[[108 133 122]
 [114 123 147]
 [102 122 137]]
=>
[[133 122]
 [123 147]]

[[105 141 148]
 [101 142 150]
 [122 118 122]
 [106 141 149]]
=>
[[141 148]
 [142 150]]

[[117 144 133]
 [124 127 140]
 [141 100 127]
 [121 148 126]
 [128 142 114]]
=>
[[144 133]
 [127 140]]

[[132 143 124]
 [132 144 125]
 [150 112 129]]
=>
[[143 124]
 [144 125]]

[[147  98 104 105]
 [116 127 128 128]
 [156 104 106 110]
 [106 135 124 148]
 [121 146 142 132]]
=>
[[ 98 104]
 [127 128]]

[[114 117 119 130 143]
 [117 107 121 135 143]
 [115 110 121 132 143]]
=>
[[117 119]
 [107 121]]

[[145 133 122 157]
 [116 123 136 107]
 [118 135 107 111]
 [128 128 124 128]
 [135 124 134 141]]
=>
[[133 122]
 [123 136]]
---
[[119 123]
 [101 109]
 [126 130]
 [147 134]
 [136 130]]
=>
[[119 123]
 [126 130]
 [136 130]]

[[135 126 122]
 [113 157 105]]
=>
[[135 126 122]]

[[130 116 121 131 126 131 131 130 129 117 135 138]
 [120 130 132 150 116 120 146 119 118 129 131 131]
 [119 133 133 141 117 120 138 117 117 134 130 128]]
=>
[[130 116 121 131 126 131 131 130 129 117 135 138]
 [119 133 133 141 117 120 138 117 117 134 130 128]]

[[137 128 127 119 129 123 124 145 120 112 129 124]
 [136 132 124 117 130 119 120 147 123 120 125 120]
 [119 128 127 136 127 133 132 109 137 143 128 132]
 [132 156 115 120 151 118 117 127 136 133 112 117]
 [119 130 129 136 128 132 132 109 137 144 126 131]]
=>
[[137 128 127 119 129 123 124 145 120 112 129 124]
 [119 128 127 136 127 133 132 109 137 143 128 132]
 [119 130 129 136 128 132 132 109 137 144 126 131]]

[[125 122 111 123 119]
 [122 136 136 136 139]
 [115 144 137 143 145]
 [102 151 119 153 143]
 [ 98 147 100 150 133]
 [133 113 113 114 114]]
=>
[[125 122 111 123 119]
 [115 144 137 143 145]
 [ 98 147 100 150 133]]

[[135 141 142 133 136]
 [116 143 134 115 117]
 [120 147 139 118 120]
 [125 107 114 127 134]
 [138 113 125 139 144]
 [150 135 145 147 153]
 [132 107 118 133 140]
 [116 125 122 116 121]
 [134 144 144 132 135]
 [120 147 139 118 120]
 [123 126 125 123 125]]
=>
[[135 141 142 133 136]
 [120 147 139 118 120]
 [138 113 125 139 144]
 [132 107 118 133 140]
 [134 144 144 132 135]
 [123 126 125 123 125]]

[[138 146 110 134 109 119]
 [116 111 147 126 148 140]
 [121 137 125 151 124 138]
 [116 112 147 127 147 140]
 [118 117 142 131 142 138]
 [123 140 123 152 121 136]]
=>
[[138 146 110 134 109 119]
 [121 137 125 151 124 138]
 [118 117 142 131 142 138]]

[[121 137 129 118 129 118 121 122 124 139 117 115 131]
 [115 143 136 129 118 114 131 115 115 143 119 114 119]
 [138 109 121 129 132 141 128 136 136 107 138 143 131]
 [122 130 134 152 111 125 143 120 118 128 132 130 110]
 [139 109 120 129 134 142 127 138 137 107 138 143 133]
 [136 118 127 141 124 137 138 134 131 118 138 139 123]
 [121 132 135 148 111 124 142 119 118 130 131 128 110]]
=>
[[121 137 129 118 129 118 121 122 124 139 117 115 131]
 [138 109 121 129 132 141 128 136 136 107 138 143 131]
 [139 109 120 129 134 142 127 138 137 107 138 143 133]
 [121 132 135 148 111 124 142 119 118 130 131 128 110]]
---
[[126 125 137 135 104 137 129]
 [129 126 134 141 109 134 127]
 [127 124 136 136 102 136 127]
 [124 128 138 132 108 138 130]]
=>
[[129 137 104 135 137 125 126]
 [127 134 109 141 134 126 129]
 [127 136 102 136 136 124 127]
 [130 138 108 132 138 128 124]]

[[134 124 123 140 135 133 119 139 123]
 [151 122 115 125 119 117 138 131 113]
 [144 123 119 130 125 123 131 133 117]]
=>
[[123 139 119 133 135 140 123 124 134]
 [113 131 138 117 119 125 115 122 151]
 [117 133 131 123 125 130 119 123 144]]

[[122 123 121 136 151]
 [146 141 142 138 125]
 [143 141 141 128 112]
 [120 117 129 128 141]
 [114 138 112 114 120]
 [143 119 112 141 123]
 [153 136 128 127 121]
 [138 144 130 126 113]
 [109 136 120 113 121]
 [128 134 133 113 108]]
=>
[[151 136 121 123 122]
 [125 138 142 141 146]
 [112 128 141 141 143]
 [141 128 129 117 120]
 [120 114 112 138 114]
 [123 141 112 119 143]
 [121 127 128 136 153]
 [113 126 130 144 138]
 [121 113 120 136 109]
 [108 113 133 134 128]]

[[127 133 121 122 131 134 131]
 [134 123 122 141 153 129 144]]
=>
[[131 134 131 122 121 133 127]
 [144 129 153 141 122 123 134]]

[[113 115 106 123 127 148]
 [117 126 141 118 105 137]
 [148 134 114 115 141 114]
 [134 155 121 145 135 112]
 [100 118 104 108 134 152]
 [123 102 113 109 111 119]
 [141 109 141 127 140 130]
 [105 149 116 104 155 101]
 [103 146 122 135 141 153]
 [127 145 143 143 135 145]
 [145 100 142 101 105 116]
 [139 107 119 153 122 144]]
=>
[[148 127 123 106 115 113]
 [137 105 118 141 126 117]
 [114 141 115 114 134 148]
 [112 135 145 121 155 134]
 [152 134 108 104 118 100]
 [119 111 109 113 102 123]
 [130 140 127 141 109 141]
 [101 155 104 116 149 105]
 [153 141 135 122 146 103]
 [145 135 143 143 145 127]
 [116 105 101 142 100 145]
 [144 122 153 119 107 139]]

[[124 135 113 133 133 124]
 [124 132 109 133 122 127]
 [126 132 121 127 132 127]
 [131 135 101 137 125 127]
 [123 135 115 133 134 123]]
=>
[[124 133 133 113 135 124]
 [127 122 133 109 132 124]
 [127 132 127 121 132 126]
 [127 125 137 101 135 131]
 [123 134 133 115 135 123]]

[[129 126 120 143]
 [134 120 136 143]
 [127 125 105 140]
 [138 128 117 143]
 [140 144 119 153]
 [132 129 124 148]
 [130 118 120 145]
 [130 125 133 134]
 [138 127 137 144]
 [128 125 117 139]
 [132 130 101 138]]
=>
[[143 120 126 129]
 [143 136 120 134]
 [140 105 125 127]
 [143 117 128 138]
 [153 119 144 140]
 [148 124 129 132]
 [145 120 118 130]
 [134 133 125 130]
 [144 137 127 138]
 [139 117 125 128]
 [138 101 130 132]]
---
[[154 133 142]
 [143 136 117]
 [110 130 121]
 [116 136 112]]
=>
[[143 136 117]
 [110 130 121]]

[[110 130 123]
 [100 118 113]
 [122 140 113]
 [126 105 112]]
=>
[[100 118 113]
 [122 140 113]]

[[111 133 141 130]
 [152 122 110 125]
 [112 136 144 132]
 [110 136 145 132]]
=>
[[152 122 110]
 [112 136 144]]

[[128 135 113 102]
 [137 124 113 102]
 [138 121 116 104]]
=>
[[137 124 113]
 [138 121 116]]

[[126 125 135 131 128]
 [136 106 136 136 126]
 [123 150 131 120 121]]
=>
[[136 106 136]
 [123 150 131]]

[[147 134 125 129]
 [139 141 128 122]
 [148 109 128 136]
 [109 150 128 126]
 [124 148 125 119]]
=>
[[139 141 128]
 [148 109 128]]

[[138 107 113]
 [148 117 115]
 [147 151 139]]
=>
[[148 117 115]
 [147 151 139]]

[[110 140 154 142]
 [135 127 115 115]
 [149 110 103 124]
 [147 110 105 127]
 [114 148 142 114]]
=>
[[135 127 115]
 [149 110 103]]

[[127 128 102 133 112]
 [144 129 103 136 126]
 [127 129 128 128 126]
 [128 132 127 138 123]
 [127 129 127 128 128]]
=>
[[144 129 103]
 [127 129 128]]
---
[[122 125]
 [125 152]
 [136 111]
 [151  99]
 [112 111]]
=>
[[122 125]
 [125 152]
 [136 111]]

[[123 120 146 123 138]
 [144 121 126 128 113]
 [138 137 126 137 129]
 [110 122 153 121 151]]
=>
[[123 120]
 [144 121]
 [138 137]]

[[128 123 138 152 118]
 [118 145 117 112 137]
 [123 131 123 121 128]
 [118 146 117 112 137]
 [140 123 131 120 136]]
=>
[[128 123]
 [118 145]
 [123 131]]

[[135 141 123 122]
 [146 136 158 155]
 [143 116 121 120]]
=>
[[135 141]
 [146 136]
 [143 116]]

[[152 150 107]
 [128 148 128]
 [152 149 108]
 [153 149 107]]
=>
[[152 150]
 [128 148]
 [152 149]]

[[157 126 140]
 [135 110 141]
 [105 114 113]]
=>
[[157 126]
 [135 110]
 [105 114]]
